Here is a tiny trained network, its code and every weight. The questions are about switching its units off for an input and a class, where a switched-off unit gives its printed mean instead of its output.

import numpy as np


def w(rows, s, z=0):
    codes = np.array(rows[::2]) - 128.0
    scale = np.full(codes.shape[1], s)
    scale[-1] = z or s
    return codes * scale


def norm(h):
    return h / np.sqrt((h * h).mean(-1, keepdims=True) + 1e-5)


def f(y):
    return np.maximum(y, 0)


def log_softmax(a):
    a = a - a.max(-1, keepdims=True)
    return a - np.log(np.exp(a).sum(-1, keepdims=True))


def net(x, mask):
    res = np.array(x, float).reshape(1, 8) / 4 @ E
    u = 0
    for l in range(2):
        y = f(norm(res) @ A[l][:, :-1].T + A[l][:, -1])
        res = res + np.where(mask[u : u + 12], y, B[l][:, -1]) @ B[l][:, :-1]
        u += 12
    return log_softmax(norm(res)[-1] @ U[:, :-1].T + U[:, -1])


A, B = {}, {}
E = w([
[96,121,248,120],'x0',
[53,201,115,99],'x1',
[121,120,125,129],'x2',
[132,132,130,129],'x3',
[125,125,127,130],'x4',
[130,128,128,129],'x5',
[145,102,96,36],'x6',
[124,123,127,129],'x7',
],0.016)
A[0] = w([
[136,165,67,250,101],'0.n0',
[43,209,122,122,77],'0.n1',
[93,185,45,140,86],'0.n2',
[153,132,65,93,77],'0.n3',
[159,110,121,112,130],'0.n4',
[109,109,108,119,84],'0.n5',
[52,207,95,75,143],'0.n6',
[121,100,195,62,42],'0.n7',
[129,156,106,144,2],'0.n8',
[102,153,118,68,50],'0.n9',
[150,141,145,211,123],'0.n10',
[112,128,179,148,109],'0.n11',
],0.023,0.0044)
B[0] = w([
[219,171,208,184,232],'0.n0',
[97,253,80,159,224],'0.n1',
[63,39,138,124,228],'0.n2',
[112,154,56,97,205],'0.n3',
[119,138,110,88,163],'0.n4',
[145,126,137,97,142],'0.n5',
[78,17,127,129,254],'0.n6',
[181,122,198,206,186],'0.n7',
[144,129,117,193,141],'0.n8',
[124,81,134,158,179],'0.n9',
[74,43,141,108,193],'0.n10',
[79,157,75,130,173],'0.n11',
],0.033,0.013)
A[1] = w([
[95,222,126,108,115],'1.n0',
[123,102,75,135,213],'1.n1',
[173,133,115,170,114],'1.n2',
[145,108,164,74,103],'1.n3',
[174,156,26,111,54],'1.n4',
[78,137,55,167,78],'1.n5',
[250,178,168,147,62],'1.n6',
[102,80,114,112,109],'1.n7',
[250,107,177,107,83],'1.n8',
[111,115,1,69,251],'1.n9',
[211,134,74,79,140],'1.n10',
[113,95,161,178,27],'1.n11',
],0.021,0.0026)
B[1] = w([
[167,197,77,93,148],'1.n0',
[195,164,207,91,195],'1.n1',
[129,110,153,53,167],'1.n2',
[185,105,77,186,141],'1.n3',
[157,163,140,212,171],'1.n4',
[253,120,178,80,217],'1.n5',
[50,71,30,9,206],'1.n6',
[210,114,170,131,196],'1.n7',
[178,132,61,22,212],'1.n8',
[127,236,68,83,252],'1.n9',
[90,212,109,135,175],'1.n10',
[101,103,153,204,228],'1.n11',
],0.03,0.012)
U = w([
[175,32,85,42,49],'0',
[121,66,201,252,75],'1',
[152,253,87,152,254],'2',
],0.016,0.0024)

Each question gives the input, the list of numbers given to net, and the class t.
The units are the neurons (one row each of A and B). Each row of codes is followed by its name. A weight is (code - 128) times the scale printed after its matrix; where a second scale follows, it is the last column's (A, B and U).
mask holds one flag per neuron, layer by layer. A switched-off neuron (its flag False) gives its mean, the last column of its row in B, instead of its output. The means were averaged over made-up inputs and are rounded, as every weight is.
A unit's drop is (log p(t) with every unit on - log p(t) with that unit switched off) / (log p(t) with every unit on - log p(t) with every unit switched off).
unit that matters most: the unit with the biggest drop
top k neurons: the k neurons with the biggest drops, biggest first
k most important neurons of layer l: the k neurons of layer l with the biggest drops, biggest first
drop of u: that unit's drop, to one decimal
input [-1,-8,-6,-2,5,-4,3,1], class 2: unit that matters most : 0.n0
input [6,1,-2,-3,6,-2,-1,-3], class 2: top 2 neurons : 0.n6, 0.n2
input [2,6,-5,2,-5,-4,1,5], class 1: top 3 neurons : 0.n6, 0.n3, 0.n9
input [-5,-4,-4,6,1,0,1,-8], class 2: top 3 neurons : 0.n3, 0.n7, 1.n10
input [7,4,-3,-4,2,1,-1,3], class 2: top 2 neurons : 0.n1, 0.n2
input [1,-4,-2,-5,2,6,-5,-3], class 1: top 2 neurons : 0.n10, 0.n11
input [4,-2,1,-2,-3,-2,-4,0], class 1: 2 most important neurons of layer 0 : 0.n3, 0.n1
input [4,0,5,-1,-1,-5,-3,6], class 1: top 2 neurons : 0.n3, 1.n9
input [2,-8,-8,6,-1,8,-7,-3], class 1: 2 most important neurons of layer 0 : 0.n10, 0.n11
input [6,1,8,6,-7,-1,3,3], class 1: top 2 neurons : 0.n0, 0.n11
input [-8,-2,-2,-5,-4,-1,6,7], class 2: drop of 1.n0 : 0.0
input [1,-4,0,0,-6,8,0,-1], class 1: drop of 1.n6 : 0.1
input [-4,2,8,3,5,2,-6,-1], class 1: drop of 0.n2 : 0.4
